In the rows, zero is written as 128.
Facts:
plezuzo legem:217 pliso:skudron,setril,losur lagrak:flatror vugriklol:d
fosas legem:772 lagrak:zostom vugriklol:a
bregare legem:992 lagrak:bruner vugriklol:a
plugrana legem:776 lagrak:zuvun vugriklol:a
skudron legem:992 lagrak:rasko vugriklol:c
skiba tripa:rasko legem:326 lagrak:naplo vugriklol:d
zurir legem:772 lagrak:dodran vugriklol:c
plonudal legem:772 lagrak:guflor vugriklol:b
pliklim legem:776 pliso:kupil,gudrel lagrak:pluplos vugriklol:c
zenil tripa:nudol legem:217 vugriklol:b
zuvun legem:326 lagrak:gravok vugriklol:c
drostaduk legem:992 lagrak:skiba vugriklol:a
stegror tripa:gravok,flafodrer,plemul legem:776 pliso:duge,fosas lagrak:ludrem vugriklol:c
skasku legem:992 vugriklol:a
nakle legem:992 pliso:zoler,plonudal,lilir lagrak:karal vugriklol:a
muklona tripa:plomu legem:326 lagrak:plonudal vugriklol:d
pibro legem:326 pliso:plugrana,gretem,fosas,trasir,zeda,zurir vugriklol:b
flegok legem:772 lagrak:stistul vugriklol:b
mifik legem:776 lagrak:vofel vugriklol:c
kupil legem:772 lagrak:poplasu vugriklol:a
pustar tripa:rasko legem:326 lagrak:daplo vugriklol:a
lizosi legem:217 lagrak:trunas vugriklol:c
bebrus legem:772 pliso:klodruk,dregro lagrak:fezo vugriklol:c
vokon tripa:rasko legem:992 lagrak:gatik vugriklol:c
ludrem legem:776 vugriklol:a
vofel legem:217 pliso:flatror,gudrel,losur lagrak:raklo vugriklol:a
sasten legem:772 lagrak:tedre vugriklol:a
tritu legem:776 lagrak:rokim vugriklol:b
masak tripa:skatus legem:776 lagrak:trofluk vugriklol:c
dilel legem:772 pliso:robru,trinom,gudas,breflatras lagrak:tradrir vugriklol:a
guflor legem:776 pliso:skemir,naplo,bruklubos lagrak:pliklim vugriklol:d
soka legem:992 lagrak:vokon vugriklol:d
rastok tripa:vevel legem:776 pliso:gutre,voges,breflatras lagrak:losur vugriklol:d
bofopam tripa:duge,dregro,plemul legem:772 pliso:gruflem,buveso,bonugri lagrak:skasku vugriklol:a
nastus legem:992 pliso:flasan,naguma vugriklol:b
veku legem:326 lagrak:grupan vugriklol:a
breflatras tripa:trasir,grupan legem:992 lagrak:flesur vugriklol:a
vostu legem:772 pliso:pove,kupil,skiba lagrak:mifik vugriklol:a
gigrir legem:776 lagrak:zeda vugriklol:a
sketo tripa:skedras,zostom legem:217 lagrak:netas vugriklol:a
duplar legem:992 pliso:tritu,soka,flaklen,naguma,losur lagrak:grasal vugriklol:a
vevel tripa:skedras legem:776 vugriklol:d
grasal legem:992 lagrak:vetri vugriklol:d
skatus tripa:rasko legem:772 pliso:fezo,pema,gigrir vugriklol:a
fetrenal legem:992 lagrak:kobem vugriklol:c
pove legem:217 lagrak:skudron vugriklol:a
brumol legem:217 lagrak:duge vugriklol:b
brabre legem:326 lagrak:braplire vugriklol:a
skugrun legem:772 pliso:pove,rogra,bepel,breflatras lagrak:trinom vugriklol:c
fuskek tripa:soka legem:772 lagrak:plestigo vugriklol:a
plemul tripa:rasko,romi legem:217 pliso:ledro,soka,gigrir,lilir,zurir vugriklol:a
vetron tripa:rasko,skatus,plomu legem:217 vugriklol:a
treklaflim legem:326 lagrak:zodrodru vugriklol:a
dodran legem:772 lagrak:teno vugriklol:a
karal tripa:teno legem:326 pliso:zurir lagrak:flegok vugriklol:a
selu legem:217 lagrak:gigrir vugriklol:d
geste legem:776 lagrak:tatro vugriklol:b
klaflok legem:772 lagrak:rogra vugriklol:d
trunas tripa:klodruk legem:217 lagrak:brostul vugriklol:b
flaklen legem:326 lagrak:fitreflar vugriklol:a
trinom legem:772 vugriklol:c
lilir legem:326 vugriklol:a
rinis tripa:karal,rogra,plomu legem:992 pliso:neklu,kupil,tidafu,tatro,breflatras,skalok lagrak:klestel vugriklol:b
gudrel legem:217 lagrak:pleflem vugriklol:d
stistul legem:217 lagrak:fetrenal vugriklol:a
gudas tripa:klodruk,rasko legem:992 lagrak:naguma vugriklol:b
klotru legem:992 lagrak:brumol vugriklol:b
lopluve legem:217 lagrak:bodo vugriklol:c
pigrin legem:217 pliso:bedroki lagrak:drostaduk vugriklol:b
robru tripa:tilu legem:776 lagrak:kupil vugriklol:a
raduk legem:326 lagrak:fosas vugriklol:b
naguma legem:772 lagrak:brolam vugriklol:d
drufo tripa:klodruk,pluplos,plemul legem:217 pliso:gruflem,zodrodru,lopluve,flafodrer lagrak:flupus vugriklol:c
brostul tripa:rasko legem:217 lagrak:gotem vugriklol:c
beplek legem:217 pliso:teno,klotru vugriklol:a
rofin tripa:bebrus legem:776 pliso:neklu,flupus,pustar,broflur lagrak:stekloba vugriklol:b
fluvo legem:776 pliso:bonugri lagrak:trasir vugriklol:a
bonugri tripa:skatus legem:992 vugriklol:a
drivul legem:217 lagrak:pligir vugriklol:a
ledro tripa:kliskol,skatus,romi legem:992 lagrak:seroston vugriklol:b
brigror legem:992 pliso:tolak,gutre,lopluve,vuklon vugriklol:a
braplire legem:326 pliso:zuvun,veku,gutre,breflatras lagrak:dofum vugriklol:a
plestigo tripa:rasko,trinem legem:772 lagrak:drivul vugriklol:a
gusor tripa:gudas,goplun legem:326 lagrak:nastus vugriklol:a
buveso legem:772 lagrak:bilum vugriklol:c
tilem legem:992 pliso:skedras,gretem,kloze,plestus lagrak:setril vugriklol:c
skemir legem:772 lagrak:mifem vugriklol:c
gatik tripa:plemul,romi legem:326 lagrak:nakle vugriklol:a
bodo tripa:gruflem,plemul,plomu legem:772 lagrak:rinis vugriklol:d
kobem legem:776 pliso:sasten,flupus,stistul,mazusi lagrak:tilem vugriklol:a
broflur tripa:klodruk legem:992 vugriklol:b
pleflem legem:217 lagrak:raduk vugriklol:d
grupan tripa:rasko,rogra legem:992 lagrak:pabok vugriklol:b
netas legem:776 lagrak:duplar vugriklol:c
poplasu legem:776 lagrak:brabre vugriklol:c
kliskol tripa:nudol legem:772 vugriklol:b
gretem tripa:dregro,romi legem:776 lagrak:skedras vugriklol:a
tedre legem:772 pliso:planamun,kloze lagrak:beplek vugriklol:c
mifem legem:776 lagrak:muklona vugriklol:d
sigrapam legem:776 lagrak:skalok vugriklol:b
klestel legem:992 lagrak:trinem vugriklol:a
voges tripa:gudas,plemul legem:217 lagrak:dromadrar vugriklol:a
kloze legem:326 lagrak:butren vugriklol:b
pabok legem:326 pliso:dofum,masak,buveso lagrak:fuskek vugriklol:c
mazusi legem:217 lagrak:gretem vugriklol:a
klodruk tripa:romi legem:772 lagrak:rofin vugriklol:a
flesur legem:772 pliso:zuvun,lizosi,bregare,poplasu,gudas lagrak:bregare vugriklol:b
dofum tripa:grupan legem:326 lagrak:lopluve vugriklol:a
trinem tripa:plemul legem:776 pliso:mazusi lagrak:masak vugriklol:a
bregol legem:772 pliso:gusor,fatrostil vugriklol:a
stekloba legem:326 pliso:gretem,plonudal,seroston,geste lagrak:geste vugriklol:d
rasko legem:776 vugriklol:c
fezo tripa:skatus,romi legem:772 lagrak:mevil vugriklol:a
rokim legem:772 pliso:fitreflar,grasal,poplasu,teno,zeda lagrak:vuklon vugriklol:b
gotem tripa:skatus,rogra legem:772 pliso:bruka,drivul,fosas,brumol lagrak:sigrapam vugriklol:a
plestus tripa:gudas legem:217 lagrak:buveso vugriklol:b
bepel legem:217 vugriklol:a
teno tripa:plemul legem:217 lagrak:soka vugriklol:a
duge tripa:rasko,gudas legem:992 vugriklol:b
zivu legem:217 pliso:flasan,pleflem,lizosi,plomu lagrak:gromufak vugriklol:a
rogra tripa:rasko,romi legem:772 vugriklol:a
pluplos tripa:rasko legem:772 pliso:brolam,zuvun,muklona,furan,skasku,netas lagrak:gutre vugriklol:a
seroston tripa:kliskol,romi legem:992 lagrak:bebrus vugriklol:a
trofluk legem:326 pliso:bregare lagrak:brigror vugriklol:c
tilu tripa:romi,skalok legem:776 vugriklol:b
tradrir tripa:duge legem:326 lagrak:bafus vugriklol:b
bilum tripa:gruflem,romi,zostom legem:772 lagrak:tritu vugriklol:b
fitreflar legem:992 lagrak:voges vugriklol:c
gromufak legem:326 pliso:plestigo vugriklol:b
bafus legem:992 lagrak:gusor vugriklol:b
flafodrer tripa:skedras,plomu legem:992 lagrak:nudol vugriklol:b
bruklubos tripa:klodruk,rastok legem:772 vugriklol:b
tolak tripa:rasko legem:776 lagrak:dregro vugriklol:c
dregro legem:772 lagrak:kloze vugriklol:a
bruka legem:772 vugriklol:c
zoler legem:217 vugriklol:a
setril legem:217 lagrak:stegror vugriklol:b
daplo legem:772 lagrak:breflatras vugriklol:a
neklu legem:217 lagrak:pustar vugriklol:d
goplun tripa:vetron,pluplos,bonugri,romi legem:772 lagrak:pigrin vugriklol:b
deskobrus tripa:vetron,fluvo legem:772 lagrak:fatrostil vugriklol:b
flatror legem:217 vugriklol:b
drusam legem:217 pliso:bedroki,dofum,raduk,pustar,breflatras vugriklol:a
gravok tripa:vevel legem:217 pliso:ledro,gusor,masak,broflur lagrak:skemir vugriklol:b
skalok tripa:rasko,dregro legem:772 lagrak:flaklen vugriklol:a
tidafu legem:217 lagrak:goplun vugriklol:a
flupus legem:772 lagrak:neklu vugriklol:d
tatro tripa:pleflem,flafodrer,plemul,romi,drustak legem:326 lagrak:sasten vugriklol:a
flasan legem:992 vugriklol:a
zostom tripa:gudas,plomu legem:776 pliso:netas,trasir vugriklol:d
pema tripa:guflor,naguma,raklo legem:992 lagrak:lizosi vugriklol:b
trasir tripa:gretem,dregro legem:217 lagrak:robru vugriklol:b
romi tripa:rasko legem:326 pliso:fuskek,dofum,pligir,flupus vugriklol:a
replim legem:326 pliso:soka,tradrir lagrak:klotru vugriklol:a
vuklon legem:992 lagrak:selu vugriklol:a
brolam legem:776 lagrak:drusam vugriklol:a
plomu tripa:romi legem:326 lagrak:pliton vugriklol:a
butren legem:772 pliso:muklona,brumol,grupan lagrak:fluvo vugriklol:a
pligir tripa:rasko legem:776 lagrak:vostu vugriklol:a
bruner legem:992 pliso:klestel lagrak:pema vugriklol:b
gruflem legem:776 vugriklol:d
zodrodru tripa:pluplos legem:772 lagrak:plestus vugriklol:d
vetri legem:772 pliso:ludrem,netas lagrak:ledro vugriklol:a
furan tripa:rasko,trunas legem:772 lagrak:bedroki vugriklol:b
zeda legem:776 vugriklol:a
drustak tripa:rasko,skedras,bonugri legem:772 pliso:tritu,flafodrer vugriklol:a
naplo tripa:zodrodru,flafodrer,romi legem:217 lagrak:mazusi vugriklol:b
skedras tripa:skatus legem:772 lagrak:bruklubos vugriklol:b
nudol tripa:skatus,romi legem:217 lagrak:gudas vugriklol:d
raklo tripa:duge,dregro,zostom legem:217 lagrak:klaflok vugriklol:a
bedroki legem:217 lagrak:replim vugriklol:b
gutre tripa:rogra,dregro legem:217 lagrak:plezuzo vugriklol:a
planamun legem:217 lagrak:sketo vugriklol:d
pliton legem:776 lagrak:klodruk vugriklol:b
mevil legem:772 pliso:drostaduk,kliskol,poplasu,grupan lagrak:zivu vugriklol:a
fatrostil tripa:vevel,rasko,romi legem:992 lagrak:flafodrer vugriklol:a
dromadrar legem:772 pliso:rasko lagrak:treklaflim vugriklol:a
losur tripa:klodruk,guflor,voges legem:992 vugriklol:c

Known rows:
[114 114 133 129 106 155 127 108 109 166 162 137 125 131 135 120 135 116
 118 109 137 114 122 110 128 143 144 137 114]: bruka
[113 163 111 110 141 135 123  90 105 105 131 132 133 116 110 117 126  89
 134 109 121 113 117 131 151 128 140 115 138]: naplo
[112 144 116 112 154 142 126  89 108 118 163 125 126 153 109 116 128 111
 117 133 121 119 113 106 128 126 134 118 122]: gatik
[121 112 112 110 106 120 124 125 134 180 142 132 125 111 122 128 146 154
 146 108 137 117 122 101 152 142 136 177 121]: sigrapam
[113 130 108 113 123 126 123  93 110 117 139 122 131 116 118 119 123  87
 121 110 138 116 125 108 144 128 132 116 134]: teno
[118 140 113 109 132 146 138  94 107 104 135 128 127 172 108 117 127 101
 116 125 123 111 124 106 129 122 135 126 141]: skiba
[123 116 113 158 106 138 128 127 113 130 131 154 125 161 107 158 141 143
 119 107 160 116 155 124 128 131 135 142 166]: vostu
[142 117 114 150 106 128 122 180 148 115 134 158 125 123 114 112 153  78
 118 110 155 114 119 152 119 129 135 118 158]: plezuzo
[151 117 165 117 106 123 200  97 107 173 133 127 125 153 191 117 138  94
 159 106 236 113 145 106 188 129 175 121 154]: rasko
[110 115 139 135 112 154 137 117 112 111 195 135 123 115 121 123 131 126
 117 108 158 113 157 113 131 135 140 133 121]: flegok
[118 114 122 138 107 168 145 138 112 128 169 133 126 145 110 116 125 108
 121 107 124 109 116 107 144 154 147 118 139]: raduk
[114 115 112 113 108 126 123 126 152 115 149 123 126 112 114 117 125  99
 123 108 126 112 131 110 131 136 134 119 143]: tidafu
[113 114 149 113 122 127 160  92 109 155 135 128 124 155 140 123 129 118
 121 114 163 113 120 107 177 127 156 123 132]: skedras
[114 159 110 113 154 152 120  99 106 109 133 130 131 128 109 120 132 110
 145 112 120 113 114 125 117 126 135 119 123]: losur
[118 113 113 113 103 122 121 138 135 150 159 122 125 117 120 137 142 107
 122 107 122 121 125 110 136 142 133 158 145]: bregare
[112 116 108 126 104 141 142 115 115 131 171 130 124 154 110 128 125 107
 120 106 124 115 121 105 134 153 138 117 154]: veku
[112 159 111 115 127 124 123  93 108 107 137 128 133 111 109 116 122 112
 140 108 122 117 121 107 176 127 132 118 132]: plestus
[113 113 109 126 108 148 127 103 122 143 152 124 123 135 118 135 142 160
 117 109 128 117 133  99 126 137 141 127 118]: sasten
[111 144 106 117 127 121 121  91 106 108 131 123 129 128 111 119 124  96
 131 108 127 115 121 109 152 123 137 126 146]: vetron

Rows:
No name comes twice in this set of rows, the named rows included.
[117 112 107 160 107 124 135 150 107 151 136 160 121 161 111 168 127 148
 119 108 172 119 183 120 133 137 134 186 190] -> dilel
[153 122 118 124 107 127 118 207 130 121 135 149 126 119 112 137 160 100
 119 108 157 122 118 129 137 135 133 165 160] -> bruner
[148 129 109 117 128 139 121 123 118 112 141 139 129 136 111 115 138  87
 120 107 161 114 117 149 157 127 138 122 167] -> gravok
[115 114 131 129 104 144 143 113 110 159 184 140 124 144 119 117 123  86
 117 106 130 116 116 111 149 156 140 135 166] -> zuvun
[115 112 154 117 118 126 169  99 108 110 130 120 126 178 114 125 124  92
 118 117 149 117 119 106 166 128 161 125 153] -> plomu
[118 117 109 167 103 129 148 166 104 165 135 173 126 170 114 146 129 139
 118 106 190 115 155 114 132 138 134 193 187] -> skugrun

The same nodes again, as new rows of numbers:
Known rows:
[149 119 134 116 106 126 143 136 137 115 156 138 167 120 152 120  99 130
 151 117 127  87 147 125 145 138 150  96 151 135 134  82]: kloze
[ 92 186 182 187 148 186 100 126 105 176  72 167 125 132  76 181 124 127
 113 155 100 147 113 111 113  89 109 212  99 158 155 150]: pluplos
[140 131 114 164 103 128  84 132 117 145 109 124 111 163 104 148 101 153
  95 119 114 192 116 114 112 124  99 110  87 120 148 175]: rastok
[132 121 167  96 136 118 127 156 131 103 152 111 129 108 138 152  91 120
 155 115 131 106 157 147 125 145 140 104 151 124 147 133]: bedroki
[119 123  86 135 121 112 130  85 126 140 112 141 126 138  67 101 156 162
 127 127  87 139 108  79 162 104 104 108 124 139 153 170]: vevel
[142 103 118  87 140 155 181 142 143 107 156 111 115 103 169 109 174  89
 104 123 127 158 100 182 141 146 171 176 138  88 125 105]: buveso
[103 117 124 123 162 142 141 110 132 152 103 128  80 107 109 126 118 133
 125 141 106 158 114 126 127 129 126 148 133 125 131 118]: deskobrus
[132  87 116 141 107 105 110 144 115 158 133 155 139 147 124 109  91 118
 113 153 131 126 132 150 133 154 132 114 100 118 116 101]: dofum
[136 167 140 132 143 173 146 114 158 113 111  83 112 120 152 145  99 135
 105 113 134 158 126 112 104 127 133 141 140 116 149 124]: rokim
[ 97 119 172  97 173 140 157 127 149  89 135 113 113 107 132 121 132 126
 167 146  92 121 120 113 168 115 117 120 171 139 158  98]: dregro
[153 167  84 155 109 138 147  87 151 124  99 110 173 131 160  95 131 150
  95 112 167 114 133  74 110 131 125 103 120 136 129 124]: nastus
[170 168 116 164  87 132 122 152 131 119 132 125 150 146 164 131 109 122
  93 105 177 139 125 124  99 139 125 111 122 114 131 120]: pabok
[109  93 106 139  99 115 105 113 126 145 135 164 145 117  90 119  75 162
 169 148  87 132 135 114 155 117 122  88 144 147 146  84]: seroston
[156 124 135  87 141 134 176 118 152 117 168 100 131 116 124 132 131 107
 130 111 116 103 135 149 174 156 163 137 147 111 135 116]: tidafu
[155 152 137 150 112 120 120 155 128 123 146 125 146 152 155 121  99 115
 109 118 153 110 146 121 119 143 118  99 125 127 119 104]: brabre
[122  87  98 136  79 128 127 112 135 162 135 161 150 115  97 104  77 148
 137 141  99 136 123 139 143 152 145 110 132 125 154 108]: tatro
[ 63 134 245 159 147 131 140 177 147 124  80 190 213 119 176 101 177 118
 114 140 204 100  72 117 176 160 109 203 101 160 172 165]: rasko
[146 133  97 125  80 121 132 136 143 116 138 104 148 142 186 120 136 115
 118 111 185 129 131 161 110 148 157 149 115 106  99 109]: treklaflim
[123 155 148 123 134 117 115 132 142 117 125 114 118 127 138 157 117 144
 186 119 134 103 158  93 119  94 100  92 156 156 122 112]: pliton

Rows:
No name comes twice in this set of rows, the named rows included.
[100 111 125 118 111 135 107 119 126 147 106 121 108 102 107 149  99 159
 132 109 142 165 126 151  99 144 152 140 116 124 141 170] -> trunas
[158 118  87 141 136 175  76 125  31 134 162 177 126 115  54 198 121  87
 119 169   5  93 203 169  44  77 141 169 117 123 106 149] -> plestigo
[238 154  24 145  71 148 117  90  76 114 158 108 173 138 133 153 112 121
  47 110 117  87 197 118  10 116 156 100 104 107  83 171] -> gromufak
[ 86  86 127 119 131 126 118 132 124 123 133 140  99 123 111 130 165 129
 146 144  66 170 110 157 138 108 128 151 126 110 140 146] -> zodrodru
[144 140  70 158 108 131 140  62 134 161  98 141 138 141  70 103 151 174
 100 112 100 153  96  62 164 120 113 119 115 134 172 174] -> zostom
[ 99  89 113 155  99 120 112 113  92 161  95 193 209 121 113 102 131 141
 132 172 123  94 125 119 114 135 125 166  92 150 126 132] -> duge

The same nodes again, as new rows of numbers:
Known rows:
[141 153 131  83 128 124 136 130 142 110 159 144  97  81 179]: tolak
[141 129 126 157 156 134 110 132 107 121 113  68 130 111 104]: sasten
[149 122  84  96 137 105 183  88 133  83 158 133 160 110 173]: gudas
[103  86 144 113 103 135 109 130 138 166 118 147 195 150  72]: rokim
[144 129 128 168 158 107 102  94  90 154  82 137 121 110  94]: zurir
[114 120 129 117 119 155 114 159 139 143 140  50 174 128  77]: vostu
[144 165 158 165 151 136 116 135 109 140  99  67 138 118 120]: gudrel
[110 114 119 175 149 141 116 144 184 147 144 140 120 201 121]: gromufak
[140 105 116 172 146  99 105 117 126 133 122  96 141 135 113]: flasan
[130  80 127  32  91 132 125 183 184  91 152  97 101 134 147]: rinis
[133 110 117 144 140  89  84  74 141 157 106 128 161 157 120]: fitreflar
[121 127 135 154 119 135  96 120 111 136 100 103 148 130  97]: daplo
[146 130 116 171 162 105 110 123 184 152 175  95 150 171 158]: veku
[138 113 106 166 148 120  95 117 139 137 101  82 105 140 113]: skudron
[125 137 163 134 135 160 140 156 137 146 134  67 162 127 107]: pigrin
[133 125 158 109 116 106 162 124  96 134  97 194 140  93 179]: trasir
[132 104 131  85 127 132 127 141  83 106 118 147  97  99 154]: bruklubos
[143 137 166 166 155 152 138 134 104 129 111 106 131 118 102]: setril
[108 115 139 132 113 139  99 122 122 135 111 106 157 134  80]: dromadrar

Rows:
No name comes twice in this set of rows, the named rows included.
[131 120 122 197 141 115 103 139 210 136 132 141 109 160 134] -> brabre
[132 144 155 171 148 163 136 142  98 143 110  85 134 126 120] -> flatror
[133  93  97  95 116  88 124 128  95 121 114 173  67 142 168] -> seroston
[147 139 153 104 124  94 188 104  86 125 138 192 138  99 153] -> teno
[114 123 128 145 111 157 108 148 128 138 117  97 134 118  68] -> bregol
[106 132 115 151 119 160 137 122 134 163 101 103 149 131  54] -> bebrus
[124  88 120  97 129 111  84 120  97  95 108 149  69 147 174] -> pema
[ 76 159 125 102  61 171 227 118 125  93 131 200 116 122  99] -> plemul
[160 157 166 168 147 133 124 128 145 148  92  72 143  87 127] -> lopluve
[148 108 116 145 147  89  90  96 133 137 136  96 181 140 138] -> bregare
[123  95 137 119 105 109 114 133 157 177 108 137 194 120  78] -> butren
[ 93 100 141  32  73 114 130 122 108 129 122 179 129 131 127] -> gotem
[134  98  92  95 130  84 163 101 106 112 137 169 147 123 181] -> grupan

